Below is a small trained network, with its code and all its weights. Each question gives an input and a target symbol and asks what happens when units are switched off, that is, made to give their printed mean instead of their output.

import numpy as np


def w(rows, s, z=0):
    codes = np.array(rows[::2]) - 128.0
    scale = np.full(codes.shape[1], s)
    scale[-1] = z or s
    return codes * scale


def f(y):
    return y / 2 * (1 + np.tanh(0.7978845608 * (y + 0.044715 * y**3)))


def softmax(a):
    e = np.exp(a - a.max(-1, keepdims=True))
    return e / e.sum(-1, keepdims=True)


def log_softmax(a):
    a = a - a.max(-1, keepdims=True)
    return a - np.log(np.exp(a).sum(-1, keepdims=True))


def net(x, mask):
    ids = ['αγεζηθμ'.index(c) for c in x.split()]
    T = len(ids)
    res = E[ids] + P[:T]
    u = 0
    for l in range(2):
        q, k, v = (res @ M[l].T for M in (Q, K, V))
        z = softmax(np.where(np.tri(T) > 0, q @ k.T / 2**0.5, -1e9)) @ v
        res = res + np.where(mask[u], z, O[l][:, -1]) @ O[l][:, :-1]
        u += 1
        y = f(res @ A[l][:, :-1].T + A[l][:, -1])
        res = res + np.where(mask[u : u + 4], y, B[l][:, -1]) @ B[l][:, :-1]
        u += 4
    return log_softmax(res[-1] @ U[:, :-1].T + U[:, -1])


Q, K, V, O, A, B = {}, {}, {}, {}, {}, {}
E = w([
[245,102,141],'α',
[55,54,159],'γ',
[192,106,198],'ε',
[178,125,177],'ζ',
[61,147,12],'η',
[167,109,215],'θ',
[92,253,189],'μ',
],0.013)
P = w([
[72,151,247],'0',
[95,149,164],'1',
[104,142,153],'2',
[113,138,139],'3',
[121,133,120],'4',
[124,126,101],'5',
[128,124,90],'6',
[132,121,84],'7',
[136,121,79],'8',
[137,118,81],'9',
],0.014)
Q[0] = w([
[173,52,49],'L0H0',
[9,128,103],'L0H0',
],0.011)
K[0] = w([
[180,223,224],'L0H0',
[38,255,64],'L0H0',
],0.0047)
V[0] = w([
[3,80,5],'L0H0',
[254,17,142],'L0H0',
],0.0054)
O[0] = w([
[71,78,27,2],'L0H0',
[242,60,10,5],'L0H0',
],0.012,0.0037)
A[0] = w([
[67,141,199,44],'L0N0',
[114,200,120,38],'L0N1',
[147,235,167,3],'L0N2',
[1,59,188,232],'L0N3',
],0.0085,0.0029)
B[0] = w([
[180,77,81,241],'L0N0',
[38,194,122,170],'L0N1',
[129,178,170,227],'L0N2',
[134,135,5,253],'L0N3',
],0.011)
Q[1] = w([
[154,60,193],'L1H0',
[162,2,207],'L1H0',
],0.004)
K[1] = w([
[222,254,187],'L1H0',
[251,56,26],'L1H0',
],0.0068)
V[1] = w([
[137,3,79],'L1H0',
[73,171,14],'L1H0',
],0.0053)
O[1] = w([
[171,168,91,4],'L1H0',
[128,124,245,205],'L1H0',
],0.011)
A[1] = w([
[173,68,241,254],'L1N0',
[158,60,70,92],'L1N1',
[180,10,152,32],'L1N2',
[177,101,162,195],'L1N3',
],0.013,0.0054)
B[1] = w([
[219,77,7,250],'L1N0',
[200,124,211,155],'L1N1',
[95,110,255,160],'L1N2',
[88,161,37,179],'L1N3',
],0.0086,0.013)
U = w([
[128,143,91,183],'α',
[158,131,178,255],'γ',
[175,103,247,128],'ε',
[44,129,81,44],'ζ',
[119,102,183,30],'η',
[142,191,225,95],'θ',
[107,64,198,99],'μ',
],0.012,0.0051)

Each question gives the input, a string of symbols that net reads in full, and the target symbol t.
The units are the heads (2 rows each of Q, K, V and O) and the neurons (one row each of A and B). Each row of codes is followed by its name. A weight is (code - 128) times the scale printed after its matrix; where a second scale follows, it is the last column's (O, A, B and U).
mask holds one flag per unit, layer by layer, with each layer's heads first. A switched-off unit (its flag False) gives its mean, the last column of its rows in O or B, instead of its output. The means were averaged over made-up inputs and are rounded, as every weight is.
A unit's drop is (log p(t) with every unit on - log p(t) with that unit switched off) / (log p(t) with every unit on - log p(t) with every unit switched off).
The circuit of an input: a set's keep is (log p(t) with only the set's units on - log p(t) with every unit switched off) / (log p(t) with every unit on - log p(t) with every unit switched off). Starting from all 10 units, units are removed one at a time, each time the one whose removal leaves the highest keep (on an exact tie, the one counted first), for as long as the keep stays at least 0.8.
circuit, biggest first: the units of the circuit, biggest drop first
most important unit: the unit with the biggest drop
top k neurons: the k neurons with the biggest drops, biggest first
top k neurons in layer l: the k neurons of layer l with the biggest drops, biggest first
drop when u is switched off: that unit's drop, to one decimal
input μ ζ μ μ η α μ, target ζ: top 3 neurons : (L0N2; L1N1; L1N2)
input α μ μ ε α α, target ε: top 3 neurons : (L1N1; L0N2; L0N1)
input η μ μ α α α, target ε: circuit, biggest first : (L0H0; L1N2)
input θ γ ε α η α μ μ, target θ: most important unit : L1N0
input α α ε, target α: top 2 neurons : (L0N0; L1N3)
input μ η μ ζ α η, target θ: circuit, biggest first : (L1H0; L0N0; L1N0)
input γ μ μ ε μ α ζ, target α: top 2 neurons in layer 1 : (L1N0; L1N3)
input η μ α, target α: top 4 neurons : (L0N0; L1N3; L1N0; L1N1)
input γ γ θ μ μ ζ μ μ η μ, target ζ: top 4 neurons : (L1N1; L1N2; L0N2; L0N1)
input η α ζ η η μ μ, target θ: top 2 neurons : (L1N0; L1N3)
input ζ μ η η μ μ ζ α η, target θ: top 2 neurons : (L0N0; L1N0)
input θ ε ζ, target α: top 2 neurons in layer 1 : (L1N2; L1N1)
input ζ μ η α, target α: top 2 neurons in layer 0 : (L0N0; L0N3)
input μ μ α α θ, target α: top 3 neurons in layer 1 : (L1N3; L1N0; L1N1)
input μ α θ, target α: top 2 neurons in layer 1 : (L1N0; L1N3)
input ζ α ε, target α: drop when L1N2 is switched off : 0.0
